Below is a small trained network, with its code and all its weights. Each question gives an input and a class and asks what happens when units are switched off, that is, made to give their printed mean instead of their output.

import numpy as np


def w(rows, s, z=0):
    codes = np.array(rows[::2]) - 128.0
    scale = np.full(codes.shape[1], s)
    scale[-1] = z or s
    return codes * scale


def f(y):
    return np.maximum(y, 0)


def log_softmax(a):
    a = a - a.max(-1, keepdims=True)
    return a - np.log(np.exp(a).sum(-1, keepdims=True))


def net(x, mask):
    res = np.array(x, float).reshape(1, 4) / 4 @ E
    y = f(res @ A[0][:, :-1].T + A[0][:, -1])
    res = res + np.where(mask, y, B[0][:, -1]) @ B[0][:, :-1]
    return log_softmax(res[-1] @ U[:, :-1].T + U[:, -1])


A, B = {}, {}
E = w([
[99,186,84,248,129,210,88,155,170],'x0',
[99,108,62,118,84,116,82,157,190],'x1',
[104,218,173,109,69,168,167,6,169],'x2',
[91,116,78,99,177,172,104,187,100],'x3',
],0.013)
A[0] = w([
[132,95,48,151,89,164,2,190,175,198],'N0',
[82,46,40,128,158,83,112,179,158,161],'N1',
[192,117,144,91,149,12,142,92,49,251],'N2',
[74,174,94,172,112,220,113,103,147,243],'N3',
[153,117,132,88,227,73,97,203,45,171],'N4',
[89,208,99,118,95,184,123,96,163,171],'N5',
[109,128,160,157,130,126,129,87,94,126],'N6',
[99,175,95,238,167,209,80,157,164,140],'N7',
],0.0088,0.003)
B[0] = w([
[77,173,42,189,67,125,77,114,78,225],'N0',
[130,96,36,95,39,104,97,129,33,212],'N1',
[188,5,204,133,120,122,170,118,122,249],'N2',
[10,189,112,137,206,192,122,206,205,216],'N3',
[160,115,79,53,189,125,152,204,55,236],'N4',
[105,208,84,77,99,205,158,135,178,201],'N5',
[149,149,159,122,86,132,158,141,153,153],'N6',
[49,146,121,254,181,165,102,232,157,235],'N7',
],0.0088,0.016)
U = w([
[157,105,204,155,39,18,177,2,176,193],'0',
[165,55,135,61,226,94,166,165,78,138],'1',
[119,99,44,116,82,46,76,151,58,97],'2',
[99,200,127,23,103,147,158,40,181,199],'3',
[81,168,98,219,195,173,110,193,151,6],'4',
],0.0096,0.0024)

Each question gives the input, the list of numbers given to net, and the class t.
The units are the neurons (one row each of A and B). Each row of codes is followed by its name. A weight is (code - 128) times the scale printed after its matrix; where a second scale follows, it is the last column's (A, B and U).
mask holds one flag per neuron, in row order. A switched-off neuron (its flag False) gives its mean, the last column of its row in B, instead of its output. The means were averaged over made-up inputs and are rounded, as every weight is.
A unit's drop is (log p(t) with every unit on - log p(t) with that unit switched off) / (log p(t) with every unit on - log p(t) with every unit switched off).
The circuit of an input: a set's keep is (log p(t) with only the set's units on - log p(t) with every unit switched off) / (log p(t) with every unit on - log p(t) with every unit switched off). Starting from all 8 units, units are removed one at a time, each time the one whose removal leaves the highest keep (on an exact tie, the one counted first), for as long as the keep stays at least 0.8.
units of the circuit, in order: the units of the circuit, biggest drop first
unit that matters most: the unit with the biggest drop
top k neurons: the k neurons with the biggest drops, biggest first
drop when u is switched off: that unit's drop, to one decimal
input [3,3,-8,6], class 2: units of the circuit, in order : (N1)
input [0,0,0,4], class 2: top 2 neurons : (N7; N3)
input [-5,3,6,-3], class 0: top 2 neurons : (N3; N4)
input [-3,3,3,-3], class 0: units of the circuit, in order : (N3; N4)
input [-4,-1,4,5], class 3: top 2 neurons : (N4; N7)
input [4,4,-6,-5], class 2: top 3 neurons : (N1; N3; N0)
input [1,1,6,-1], class 3: top 2 neurons : (N7; N5)
input [-7,7,8,-5], class 0: top 3 neurons : (N3; N4; N2)
input [5,2,-8,0], class 2: top 2 neurons : (N1; N0)
input [-6,3,-3,0], class 1: top 2 neurons : (N0; N2)
input [-4,1,3,4], class 1: top 2 neurons : (N0; N5)
input [1,2,4,-6], class 3: drop when N7 is switched off : 0.4
input [-1,2,4,-2], class 3: drop when N7 is switched off : 0.3
input [-6,6,-1,-5], class 0: unit that matters most : N4
input [1,2,-3,6], class 2: drop when N1 is switched off : 0.3
